Below is a small trained network, with its code and all its weights. Each question gives an input and a target symbol and asks what happens when units are switched off, that is, made to give their printed mean instead of their output.

import numpy as np


def w(rows, s, z=0):
    codes = np.array(rows[::2]) - 128.0
    scale = np.full(codes.shape[1], s)
    scale[-1] = z or s
    return codes * scale


def f(y):
    return np.maximum(y, 0)


def softmax(a):
    e = np.exp(a - a.max(-1, keepdims=True))
    return e / e.sum(-1, keepdims=True)


def log_softmax(a):
    a = a - a.max(-1, keepdims=True)
    return a - np.log(np.exp(a).sum(-1, keepdims=True))


def net(x, mask):
    ids = ['αγζσψω'.index(c) for c in x.split()]
    T = len(ids)
    res = E[ids] + P[:T]
    r = res
    for j in range(2):
        rows = slice(2 * j, 2 * j + 2)
        q, k, v = (r @ M[0][rows].T for M in (Q, K, V))
        z = softmax(np.where(np.tri(T) > 0, q @ k.T / 2**0.5, -1e9)) @ v
        o = O[0][rows]
        res = res + np.where(mask[j], z, o[:, -1]) @ o[:, :-1]
    y = f(res @ A[0][:, :-1].T + A[0][:, -1])
    res = res + np.where(mask[2:6], y, B[0][:, -1]) @ B[0][:, :-1]
    return log_softmax(res[-1] @ U[:, :-1].T + U[:, -1])


Q, K, V, O, A, B = {}, {}, {}, {}, {}, {}
E = w([
[156,83,132,116],'α',
[112,163,173,107],'γ',
[115,113,163,163],'ζ',
[123,100,96,127],'σ',
[66,240,153,79],'ψ',
[32,207,7,7],'ω',
],0.018)
P = w([
[171,112,109,144],'0',
[137,156,98,91],'1',
[84,70,151,155],'2',
[150,162,111,65],'3',
[65,60,161,140],'4',
[151,169,102,75],'5',
[37,67,167,151],'6',
[156,170,114,85],'7',
[54,49,161,129],'8',
[153,157,84,82],'9',
[6,53,166,139],'10',
],0.011)
Q[0] = w([
[122,96,175,227],'h0',
[186,117,2,97],'h0',
[37,55,187,121],'h1',
[162,143,86,169],'h1',
],0.0099)
K[0] = w([
[58,88,151,147],'h0',
[245,147,155,129],'h0',
[42,34,58,88],'h1',
[194,130,254,155],'h1',
],0.01)
V[0] = w([
[155,94,199,129],'h0',
[72,150,180,197],'h0',
[190,155,217,165],'h1',
[102,254,132,61],'h1',
],0.0099)
O[0] = w([
[206,116,250,166,90],'h0',
[114,144,252,85,120],'h0',
[186,156,231,50,1],'h1',
[126,82,77,1,232],'h1',
],0.0081,0.0088)
A[0] = w([
[214,52,254,225,1],'n0',
[74,66,85,171,102],'n1',
[79,29,212,213,158],'n2',
[105,235,114,107,135],'n3',
],0.0084,0.0067)
B[0] = w([
[112,62,143,33,154],'n0',
[122,135,68,153,248],'n1',
[186,151,78,88,197],'n2',
[113,101,146,252,182],'n3',
],0.014,0.011)
U = w([
[133,91,150,199,120],'α',
[115,250,143,127,149],'γ',
[76,140,152,97,85],'ζ',
[188,195,112,254,201],'σ',
[69,162,178,187,204],'ψ',
[82,54,123,200,1],'ω',
],0.0084,0.0073)

Each question gives the input, a string of symbols that net reads in full, and the target symbol t.
The units are the heads (2 rows each of Q, K, V and O) and the neurons (one row each of A and B). Each row of codes is followed by its name. A weight is (code - 128) times the scale printed after its matrix; where a second scale follows, it is the last column's (O, A, B and U).
mask holds one flag per unit, heads first, then neurons. A switched-off unit (its flag False) gives its mean, the last column of its rows in O or B, instead of its output. The means were averaged over made-up inputs and are rounded, as every weight is.
A unit's drop is (log p(t) with every unit on - log p(t) with that unit switched off) / (log p(t) with every unit on - log p(t) with every unit switched off).
The circuit of an input: a set's keep is (log p(t) with only the set's units on - log p(t) with every unit switched off) / (log p(t) with every unit on - log p(t) with every unit switched off). Starting from all 6 units, units are removed one at a time, each time the one whose removal leaves the highest keep (on an exact tie, the one counted first), for as long as the keep stays at least 0.8.
units of the circuit, in order: the units of the circuit, biggest drop first
k most important neurons: the k neurons with the biggest drops, biggest first
drop when u is switched off: that unit's drop, to one decimal
input ω γ α γ ζ ζ ζ ψ, target ψ: units of the circuit, in order : n3, n2
input σ α σ ω γ ω ψ, target ω: units of the circuit, in order : h1, h0, n3
input γ ω σ ψ σ σ, target ζ: units of the circuit, in order : h1, n3
input σ γ σ σ ψ σ ζ, target ζ: 3 most important neurons : n0, n2, n3
input γ ψ ζ, target ζ: units of the circuit, in order : n0, h0, h1, n3
input γ ψ ζ σ γ σ ψ σ ζ ψ, target ψ: units of the circuit, in order : n3, n2, n1
input ζ ζ ψ ζ ζ ζ γ γ, target ψ: 3 most important neurons : n2, n1, n3
input ζ σ ψ γ ζ σ γ, target γ: most important neuron : n2
input ψ σ ω ψ γ, target ω: drop when n2 is switched off : 0.1
input γ γ ψ ψ ζ σ, target ζ: drop when n3 is switched off : 0.3
input ψ ω σ σ γ, target ω: drop when n1 is switched off : 0.2
